Below is a small trained network, with its code and all its weights. Each question gives an input and a class and asks what happens when units are switched off, that is, made to give their printed mean instead of their output.

import numpy as np


def w(rows, s, z=0):
    codes = np.array(rows[::2]) - 128.0
    scale = np.full(codes.shape[1], s)
    scale[-1] = z or s
    return codes * scale


def f(y):
    return y / 2 * (1 + np.tanh(0.7978845608 * (y + 0.044715 * y**3)))


def log_softmax(a):
    a = a - a.max(-1, keepdims=True)
    return a - np.log(np.exp(a).sum(-1, keepdims=True))


def net(x, mask):
    res = np.array(x, float).reshape(1, 7) / 4 @ E
    y = f(res @ A[0][:, :-1].T + A[0][:, -1])
    res = res + np.where(mask, y, B[0][:, -1]) @ B[0][:, :-1]
    return log_softmax(res[-1] @ U[:, :-1].T + U[:, -1])


A, B = {}, {}
E = w([
[110,125,111,126,93,127],'x0',
[144,106,77,124,86,162],'x1',
[97,137,149,127,125,98],'x2',
[147,137,140,128,164,142],'x3',
[195,144,196,6,35,137],'x4',
[125,131,108,124,110,151],'x5',
[58,24,215,156,96,226],'x6',
],0.011)
A[0] = w([
[146,160,85,101,78,146,86],'neuron 0',
[116,59,212,154,102,179,1],'neuron 1',
[171,148,192,18,80,138,163],'neuron 2',
[121,115,144,136,97,82,119],'neuron 3',
[165,246,43,108,138,64,19],'neuron 4',
[126,160,169,184,144,116,148],'neuron 5',
[51,104,34,241,202,117,144],'neuron 6',
[156,116,113,129,119,103,65],'neuron 7',
[82,125,98,170,115,108,151],'neuron 8',
[97,104,159,140,134,186,22],'neuron 9',
[164,117,149,105,143,134,94],'neuron 10',
[113,109,119,132,113,96,87],'neuron 11',
[85,152,94,215,160,145,220],'neuron 12',
[162,122,80,129,110,40,55],'neuron 13',
[158,149,170,105,86,124,153],'neuron 14',
[118,120,114,114,163,118,80],'neuron 15',
[179,122,184,47,85,124,165],'neuron 16',
[87,79,159,153,123,174,81],'neuron 17',
[203,192,129,137,130,107,23],'neuron 18',
[127,183,154,100,119,171,192],'neuron 19',
[127,85,180,153,108,153,63],'neuron 20',
[126,101,84,157,87,125,81],'neuron 21',
[145,164,164,72,82,135,155],'neuron 22',
],0.013,0.0016)
B[0] = w([
[110,97,147,104,122,127,165],'neuron 0',
[59,179,126,59,39,214,233],'neuron 1',
[166,95,63,207,190,87,244],'neuron 2',
[113,119,98,119,122,146,138],'neuron 3',
[74,194,228,5,2,193,236],'neuron 4',
[116,83,106,124,118,139,148],'neuron 5',
[180,56,82,192,204,91,254],'neuron 6',
[127,128,147,142,98,157,136],'neuron 7',
[117,106,114,118,142,127,163],'neuron 8',
[100,157,147,72,61,138,189],'neuron 9',
[105,127,122,120,135,122,143],'neuron 10',
[150,134,158,120,180,106,131],'neuron 11',
[178,110,59,197,189,73,201],'neuron 12',
[103,176,166,77,104,123,178],'neuron 13',
[178,129,82,110,194,113,180],'neuron 14',
[110,114,131,99,120,121,132],'neuron 15',
[210,69,48,213,215,91,223],'neuron 16',
[80,176,183,85,68,177,210],'neuron 17',
[120,183,157,121,127,149,180],'neuron 18',
[152,90,102,120,123,98,157],'neuron 19',
[67,209,214,44,93,172,188],'neuron 20',
[97,114,125,125,153,148,148],'neuron 21',
[200,96,82,197,182,95,197],'neuron 22',
],0.009,0.017)
U = w([
[157,46,5,185,182,90,255],'0',
[105,214,234,22,48,204,1],'1',
],0.011,0.00059)

Each question gives the input, the list of numbers given to net, and the class t.
The units are the neurons (one row each of A and B). Each row of codes is followed by its name. A weight is (code - 128) times the scale printed after its matrix; where a second scale follows, it is the last column's (A, B and U).
mask holds one flag per neuron, in row order. A switched-off neuron (its flag False) gives its mean, the last column of its row in B, instead of its output. The means were averaged over made-up inputs and are rounded, as every weight is.
A unit's drop is (log p(t) with every unit on - log p(t) with that unit switched off) / (log p(t) with every unit on - log p(t) with every unit switched off).
unit that matters most: the unit with the biggest drop
k most important neurons: the k neurons with the biggest drops, biggest first
drop when u is switched off: that unit's drop, to one decimal
input [2,4,-1,2,-2,0,3], class 1: unit that matters most	neuron 16
input [-4,-1,-3,8,8,5,7], class 0: 2 most important neurons	(neuron 16; neuron 2)
input [-3,-1,-7,4,4,-5,-4], class 0: 4 most important neurons	(neuron 16; neuron 2; neuron 1; neuron 20)
input [2,-4,1,1,-1,7,-2], class 1: 2 most important neurons	(neuron 16; neuron 2)
input [-4,0,4,2,5,4,5], class 0: 4 most important neurons	(neuron 4; neuron 16; neuron 2; neuron 22)
input [-3,4,5,8,4,-1,4], class 0: 2 most important neurons	(neuron 4; neuron 16)
input [3,8,-5,5,-1,-8,2], class 1: 2 most important neurons	(neuron 16; neuron 2)
input [-3,-1,6,2,1,8,0], class 0: 2 most important neurons	(neuron 4; neuron 1)
input [8,-2,8,6,8,6,7], class 0: 2 most important neurons	(neuron 16; neuron 2)
input [-5,-5,7,0,-4,7,-6], class 1: drop when neuron 4 is switched off	2.2
input [-1,-3,-3,-4,-3,4,-7], class 1: drop when neuron 4 is switched off	0.4
